Below are the code and all the weights of a small trained network. Each question names an input and a class and asks about switching units off, where a switched-off unit gives its printed mean instead of its output.

import numpy as np


def w(rows, s, z=0):
    codes = np.array(rows[::2]) - 128.0
    scale = np.full(codes.shape[1], s)
    scale[-1] = z or s
    return codes * scale


def norm(h):
    return h / np.sqrt((h * h).mean(-1, keepdims=True) + 1e-5)


def f(y):
    return np.maximum(y, 0)


def log_softmax(a):
    a = a - a.max(-1, keepdims=True)
    return a - np.log(np.exp(a).sum(-1, keepdims=True))


def net(x, mask):
    res = np.array(x, float).reshape(1, 7) / 4 @ E
    u = 0
    for l in range(2):
        y = f(norm(res) @ A[l][:, :-1].T + A[l][:, -1])
        res = res + np.where(mask[u : u + 12], y, B[l][:, -1]) @ B[l][:, :-1]
        u += 12
    return log_softmax(norm(res)[-1] @ U[:, :-1].T + U[:, -1])


A, B = {}, {}
E = w([
[130,123,167,89,147,237],'x0',
[130,126,131,127,127,127],'x1',
[38,162,108,2,103,84],'x2',
[111,80,84,122,230,115],'x3',
[127,127,128,129,128,128],'x4',
[128,129,127,130,129,128],'x5',
[125,127,127,130,128,129],'x6',
],0.00078)
A[0] = w([
[123,117,149,86,140,253,183],'L0N0',
[241,137,176,235,98,157,181],'L0N1',
[126,113,132,173,160,79,2],'L0N2',
[44,182,159,54,64,103,81],'L0N3',
[121,76,63,26,229,88,32],'L0N4',
[54,209,127,107,78,131,104],'L0N5',
[141,80,120,196,225,126,122],'L0N6',
[71,92,95,180,230,144,121],'L0N7',
[75,147,152,119,137,113,76],'L0N8',
[89,130,103,86,108,123,155],'L0N9',
[119,78,115,156,224,120,127],'L0N10',
[59,134,118,21,103,98,196],'L0N11',
],0.0017,0.00098)
B[0] = w([
[143,105,206,76,129,222,204],'L0N0',
[4,102,119,142,152,112,250],'L0N1',
[155,81,19,142,129,135,141],'L0N2',
[225,73,87,127,99,130,192],'L0N3',
[26,178,153,230,176,112,175],'L0N4',
[196,63,143,129,112,103,174],'L0N5',
[202,93,91,75,53,96,204],'L0N6',
[219,91,108,96,97,102,189],'L0N7',
[117,98,119,156,119,123,139],'L0N8',
[150,189,158,143,130,123,166],'L0N9',
[190,113,95,82,98,103,188],'L0N10',
[175,239,158,125,140,95,214],'L0N11',
],0.0018,0.002)
A[1] = w([
[139,101,89,137,6,94,127],'L1N0',
[31,140,120,220,72,92,59],'L1N1',
[104,56,88,184,78,117,75],'L1N2',
[233,99,153,107,63,203,184],'L1N3',
[166,81,127,180,164,197,97],'L1N4',
[129,129,102,198,184,88,250],'L1N5',
[44,137,130,61,211,174,86],'L1N6',
[113,230,142,90,124,92,74],'L1N7',
[37,131,190,146,141,244,124],'L1N8',
[101,68,122,158,127,113,163],'L1N9',
[82,142,162,37,131,148,161],'L1N10',
[150,135,43,4,192,89,132],'L1N11',
],0.0021,0.0015)
B[1] = w([
[181,86,148,164,159,129,204],'L1N0',
[179,194,216,85,254,230,167],'L1N1',
[165,149,141,199,164,151,173],'L1N2',
[53,154,95,91,157,121,254],'L1N3',
[84,120,131,49,101,78,183],'L1N4',
[92,163,128,69,112,152,241],'L1N5',
[211,161,176,210,135,109,154],'L1N6',
[109,29,97,127,129,140,170],'L1N7',
[101,72,79,190,59,25,192],'L1N8',
[140,157,143,145,125,167,180],'L1N9',
[179,144,119,179,143,155,185],'L1N10',
[97,124,155,190,116,173,207],'L1N11',
],0.0026,0.002)
U = w([
[195,207,231,227,220,210,254],'0',
[221,43,19,213,185,84,58],'1',
[5,61,167,197,19,161,143],'2',
[94,29,83,9,205,218,113],'3',
[231,163,134,90,23,12,107],'4',
[9,222,61,111,207,38,90],'5',
[150,222,190,2,59,222,93],'6',
],0.0077,0.0019)

Each question gives the input, the list of numbers given to net, and the class t.
The units are the neurons (one row each of A and B). Each row of codes is followed by its name. A weight is (code - 128) times the scale printed after its matrix; where a second scale follows, it is the last column's (A, B and U).
mask holds one flag per neuron, layer by layer. A switched-off neuron (its flag False) gives its mean, the last column of its row in B, instead of its output. The means were averaged over made-up inputs and are rounded, as every weight is.
A unit's drop is (log p(t) with every unit on - log p(t) with that unit switched off) / (log p(t) with every unit on - log p(t) with every unit switched off).
The circuit of an input: a set's keep is (log p(t) with only the set's units on - log p(t) with every unit switched off) / (log p(t) with every unit on - log p(t) with every unit switched off). Starting from the 12 units with the biggest drops (on a tie, the unit counted first), units are removed one at a time, each time the one whose removal leaves the highest keep (on an exact tie, the one counted first), for as long as the keep stays at least 0.8.
units of the circuit, in order: the units of the circuit, biggest drop first
top k neurons: the k neurons with the biggest drops, biggest first
top k neurons in layer l: the k neurons of layer l with the biggest drops, biggest first
drop when u is switched off: that unit's drop, to one decimal
input [-7,3,7,-2,5,3,2], class 4: units of the circuit, in order	L1N3, L0N1
input [-6,-8,-2,-5,-2,-1,3], class 0: top neuron	L1N1
input [7,-3,-4,2,5,0,-3], class 3: top 2 neurons in layer 1	L1N3, L1N11
input [0,-5,4,0,-1,-1,4], class 4: top 2 neurons	L0N11, L0N1
input [4,0,-1,-3,-8,8,-4], class 2: top 2 neurons	L1N8, L0N0
input [-1,3,6,-1,-4,2,-1], class 4: top 2 neurons	L0N11, L0N3
input [-3,-5,8,0,-8,-8,6], class 4: top 3 neurons in layer 0	L0N3, L0N1, L0N5
input [-1,4,2,0,0,-6,-1], class 4: top 3 neurons in layer 1	L1N1, L1N3, L1N7
input [-6,-3,0,-3,-8,-3,-3], class 0: top 2 neurons	L1N1, L0N6
input [-1,2,2,-1,6,-3,6], class 4: top 2 neurons in layer 0	L0N11, L0N0
input [2,6,3,1,6,5,-5], class 0: top 2 neurons in layer 0	L0N4, L0N6
input [6,2,0,-2,-4,-2,-6], class 2: top 3 neurons in layer 1	L1N8, L1N1, L1N5
input [4,7,0,0,3,-3,6], class 2: top 2 neurons	L1N8, L0N0
input [5,4,-2,-6,3,4,-4], class 2: top neuron in layer 1	L1N8
input [-6,-3,-2,-6,-7,8,-1], class 0: drop when L1N1 is switched off	0.2
input [8,4,7,7,1,-6,-7], class 0: drop when L1N6 is switched off	0.2
input [5,-2,-3,-4,-2,8,-6], class 2: drop when L1N8 is switched off	0.3
